Below are the code and all the weights of a small trained network. Each question names an input and a target symbol and asks about switching units off, where a switched-off unit gives its printed mean instead of its output.

import numpy as np


def w(rows, s, z=0):
    codes = np.array(rows[::2]) - 128.0
    scale = np.full(codes.shape[1], s)
    scale[-1] = z or s
    return codes * scale


def norm(h):
    return h / np.sqrt((h * h).mean(-1, keepdims=True) + 1e-5)


def f(y):
    return y / 2 * (1 + np.tanh(0.7978845608 * (y + 0.044715 * y**3)))


def softmax(a):
    e = np.exp(a - a.max(-1, keepdims=True))
    return e / e.sum(-1, keepdims=True)


def log_softmax(a):
    a = a - a.max(-1, keepdims=True)
    return a - np.log(np.exp(a).sum(-1, keepdims=True))


def net(x, mask):
    ids = ['αβδεζηθλμξσφψω'.index(c) for c in x.split()]
    T = len(ids)
    res = E[ids] + P[:T]
    q, k, v = (norm(res) @ M[0].T for M in (Q, K, V))
    z = softmax(np.where(np.tri(T) > 0, q @ k.T / 3**0.5, -1e9)) @ v
    res = res + np.where(mask[0], z, O[0][:, -1]) @ O[0][:, :-1]
    y = f(norm(res) @ A[0][:, :-1].T + A[0][:, -1])
    res = res + np.where(mask[1:25], y, B[0][:, -1]) @ B[0][:, :-1]
    return log_softmax(norm(res)[-1] @ U[:, :-1].T + U[:, -1])


Q, K, V, O, A, B = {}, {}, {}, {}, {}, {}
E = w([
[146,94,87,66,112,104,109,130,27,118,112,151],'α',
[113,50,99,93,121,36,134,69,90,160,132,172],'β',
[139,93,114,121,52,29,119,117,28,153,113,121],'δ',
[100,80,94,122,107,65,135,103,49,78,53,186],'ε',
[145,52,155,62,74,105,96,157,78,103,137,175],'ζ',
[134,186,126,102,150,119,190,135,23,144,168,212],'η',
[132,169,138,103,111,129,214,119,125,153,195,246],'θ',
[191,152,223,115,30,223,153,117,193,112,133,183],'λ',
[122,224,153,116,78,187,156,190,78,87,147,178],'μ',
[65,165,69,118,151,63,196,168,76,119,149,74],'ξ',
[124,175,173,108,143,89,235,253,101,95,118,102],'σ',
[184,124,143,224,218,109,174,120,126,5,242,32],'φ',
[106,82,80,150,33,173,170,37,168,99,158,93],'ψ',
[122,223,57,97,114,113,173,65,145,103,130,88],'ω',
],0.0012)
P = w([
[13,118,130,1,74,157,128,135,90,232,79,160],'0',
[22,130,149,14,84,146,179,127,83,194,94,147],'1',
[37,140,179,27,91,133,213,120,93,173,108,134],'2',
[73,134,156,36,82,130,179,117,73,126,121,132],'3',
[100,135,155,43,78,111,177,115,82,102,133,133],'4',
[124,135,149,51,95,101,187,114,72,92,139,144],'5',
[145,141,133,64,97,99,171,109,78,78,143,145],'6',
[157,136,125,87,104,94,148,118,93,89,161,159],'7',
[165,143,118,102,122,90,151,114,94,78,166,171],'8',
[180,140,99,123,125,82,148,114,103,87,179,191],'9',
[188,154,87,136,122,75,138,111,119,68,187,189],'10',
[200,160,87,152,128,78,107,109,120,70,207,197],'11',
[209,146,63,159,137,68,123,111,121,60,212,200],'12',
[219,174,55,172,138,70,106,106,124,54,215,205],'13',
],0.00083)
Q[0] = w([
[56,53,249,252,225,252,10,233,252,252,4,4],'H1',
[6,249,250,197,228,252,250,131,241,251,80,23],'H1',
[132,143,39,231,225,202,12,76,194,245,6,58],'H1',
],0.0035)
K[0] = w([
[35,134,119,11,68,137,167,108,74,253,15,192],'H1',
[13,125,100,8,28,164,123,132,150,183,7,47],'H1',
[82,68,190,13,52,94,98,146,62,224,14,206],'H1',
],0.0034)
V[0] = w([
[173,229,60,150,114,166,117,20,182,134,134,143],'H1',
[163,115,203,116,78,221,98,212,144,131,119,168],'H1',
[109,251,96,111,148,129,146,228,96,127,120,121],'H1',
],0.0026)
O[0] = w([
[70,84,220,11,95,146,173,39,77,190,50,115,46],'H1',
[225,53,131,160,145,84,221,66,58,118,122,160,2],'H1',
[134,131,207,156,225,37,46,109,252,194,55,118,162],'H1',
],0.0021,0.0018)
A[0] = w([
[101,101,105,117,110,119,134,101,159,137,114,140,106],'N1',
[86,174,120,150,129,135,152,162,122,112,121,153,160],'N2',
[239,31,196,181,178,158,238,15,64,171,59,100,12],'N3',
[131,159,92,114,156,186,96,116,119,134,129,102,123],'N4',
[141,76,148,167,157,73,132,154,105,191,58,153,124],'N5',
[157,60,174,160,156,99,102,132,167,118,121,134,129],'N6',
[58,156,196,106,169,163,173,73,171,125,128,50,144],'N7',
[241,47,198,202,227,99,167,32,184,199,56,97,38],'N8',
[114,105,161,121,58,228,233,37,49,80,133,55,139],'N9',
[76,157,157,60,66,175,138,95,91,153,109,158,139],'N10',
[147,119,93,128,139,134,111,107,104,119,79,104,79],'N11',
[170,148,82,197,108,129,94,125,212,136,156,150,133],'N12',
[110,134,125,177,139,92,109,148,78,101,100,74,103],'N13',
[95,155,177,100,178,120,120,102,136,199,45,120,132],'N14',
[167,64,190,73,123,95,227,48,50,154,71,128,100],'N15',
[77,113,114,114,119,240,137,161,148,149,154,65,123],'N16',
[196,142,122,139,83,216,184,145,79,113,113,111,136],'N17',
[182,82,58,221,99,122,224,93,78,126,111,131,85],'N18',
[115,118,94,175,181,93,94,128,218,162,124,110,119],'N19',
[104,152,80,106,138,132,147,99,119,133,164,112,139],'N20',
[43,66,246,54,133,196,106,54,161,183,2,18,7],'N21',
[131,114,141,145,101,135,103,129,137,131,124,117,98],'N22',
[83,55,93,113,99,144,136,155,64,190,102,142,115],'N23',
[197,119,192,155,63,218,144,144,209,101,121,101,69],'N24',
],0.0032,0.0021)
B[0] = w([
[113,146,134,165,164,105,110,162,114,106,129,146,98],'N1',
[126,95,137,121,140,155,79,71,125,116,105,109,234],'N2',
[160,125,191,156,158,129,1,53,129,113,153,92,86],'N3',
[90,116,168,90,103,108,129,147,139,101,165,175,120],'N4',
[134,155,116,92,130,152,127,73,119,111,190,127,101],'N5',
[96,184,147,126,148,121,146,74,98,139,132,122,108],'N6',
[159,126,143,82,87,134,105,160,119,88,109,145,126],'N7',
[166,188,144,138,84,174,145,192,78,84,62,154,83],'N8',
[108,126,106,108,155,132,110,116,92,191,60,102,104],'N9',
[166,115,139,159,181,123,183,120,143,90,151,60,247],'N10',
[116,127,140,143,128,130,167,167,152,111,162,165,55],'N11',
[112,114,148,96,114,162,145,152,106,143,73,92,193],'N12',
[168,138,115,149,117,160,169,78,161,166,146,147,120],'N13',
[110,90,100,137,87,97,104,115,108,116,161,142,119],'N14',
[93,127,130,135,76,183,157,158,176,144,128,161,165],'N15',
[130,161,145,93,167,150,129,130,34,110,169,157,103],'N16',
[124,92,124,143,143,57,96,96,144,144,115,127,113],'N17',
[151,75,150,125,113,91,111,182,114,92,142,126,110],'N18',
[149,102,177,135,151,104,162,129,128,132,105,132,103],'N19',
[130,106,188,121,112,124,76,165,142,118,121,119,186],'N20',
[140,183,133,71,65,59,133,87,172,57,82,97,144],'N21',
[108,156,109,120,142,111,154,136,118,138,134,131,89],'N22',
[160,163,173,123,142,143,145,87,171,123,92,119,149],'N23',
[185,124,93,120,168,105,108,100,157,149,130,160,48],'N24',
],0.003,0.0012)
U = w([
[84,34,90,62,152,194,211,85,26,211,30,32,247],'α',
[29,97,212,158,208,15,53,168,209,219,71,150,134],'β',
[137,219,65,213,22,144,91,148,129,243,134,23,49],'δ',
[40,136,26,230,143,213,93,115,175,58,11,160,59],'ε',
[122,185,199,21,35,38,151,47,210,37,75,50,169],'ζ',
[213,230,228,221,24,215,132,75,30,58,101,231,56],'η',
[191,24,19,191,32,12,156,202,57,76,148,190,119],'θ',
[252,168,31,8,198,180,91,128,222,183,83,210,30],'λ',
[222,15,245,181,114,157,31,18,145,192,114,137,209],'μ',
[46,92,126,162,22,230,243,91,251,174,231,222,121],'ξ',
[42,205,62,93,192,29,137,11,14,212,219,216,126],'σ',
[79,142,218,41,205,220,98,215,36,79,181,88,165],'φ',
[190,130,169,218,250,137,162,73,153,45,233,15,67],'ψ',
[214,225,195,210,222,76,237,204,111,156,25,160,182],'ω',
],0.0033,0.0011)

Each question gives the input, a string of symbols that net reads in full, and the target symbol t.
The units are the heads (3 rows each of Q, K, V and O) and the neurons (one row each of A and B). Each row of codes is followed by its name. A weight is (code - 128) times the scale printed after its matrix; where a second scale follows, it is the last column's (O, A, B and U).
mask holds one flag per unit, heads first, then neurons. A switched-off unit (its flag False) gives its mean, the last column of its rows in O or B, instead of its output. The means were averaged over made-up inputs and are rounded, as every weight is.
A unit's drop is (log p(t) with every unit on - log p(t) with that unit switched off) / (log p(t) with every unit on - log p(t) with every unit switched off).
The circuit of an input: a set's keep is (log p(t) with only the set's units on - log p(t) with every unit switched off) / (log p(t) with every unit on - log p(t) with every unit switched off). Starting from the 12 units with the biggest drops (on a tie, the unit counted first), units are removed one at a time, each time the one whose removal leaves the highest keep (on an exact tie, the one counted first), for as long as the keep stays at least 0.8.
circuit, biggest first: the units of the circuit, biggest drop first
most important unit: the unit with the biggest drop
top k neurons: the k neurons with the biggest drops, biggest first
drop when u is switched off: that unit's drop, to one decimal
input ζ ξ α θ θ ζ θ ω ζ θ, target ζ: circuit, biggest first -> (H1, N21)
input ζ φ ξ ζ λ, target λ: most important unit -> N24
input ζ ζ ζ η ω σ ζ φ η ψ ω η, target φ: circuit, biggest first -> (H1, N20, N2)
input θ ζ ζ, target ξ: circuit, biggest first -> (H1, N15, N5)
input ω α δ θ ω ζ ω ζ μ δ, target η: circuit, biggest first -> (H1, N8, N5)
input θ η α ζ λ α, target μ: circuit, biggest first -> (H1, N3)
input ε ζ η α θ λ, target μ: circuit, biggest first -> (H1, N3)
input ζ ζ α ξ θ φ σ ω, target φ: top 2 neurons -> (N21, N16)
input ξ ζ ζ α ζ α φ ξ, target φ: circuit, biggest first -> (H1, N16, N21, N20)
input ζ ζ σ ζ ψ ζ, target α: circuit, biggest first -> (H1, N9)
input ζ θ δ ζ ζ ζ η ε ζ, target σ: top 2 neurons -> (N6, N10)
input ζ ζ α ζ ζ α ζ ω δ ζ λ ζ ζ, target μ: top 2 neurons -> (N3, N9)
input φ φ ζ φ, target φ: top 2 neurons -> (N16, N10)
input φ σ ζ η ζ ω ζ ψ η φ ζ ψ ζ, target φ: circuit, biggest first -> (H1, N21, N14)
input ζ α σ α α ζ η ψ ζ θ φ α, target φ: circuit, biggest first -> (H1, N21)
input ζ α α, target θ: top neuron -> (N10)
input ζ η ζ, target σ: top 2 neurons -> (N5, N6)
input α φ ζ ω, target φ: top 2 neurons -> (N16, N21)
input ζ η ζ θ σ λ ω η θ ζ ζ ω θ α, target ζ: top 2 neurons -> (N21, N10)
input θ ζ α ζ μ α ζ φ α δ, target δ: top neuron -> (N21)
input ζ ξ α, target β: drop when H1 is switched off -> 1.4
input ζ ω θ η, target ζ: drop when N21 is switched off -> 0.4
input ζ ζ α α, target θ: drop when N10 is switched off -> 0.1
input ζ ζ ζ ζ σ ζ ζ ζ φ ζ, target φ: top 2 neurons -> (N21, N13)
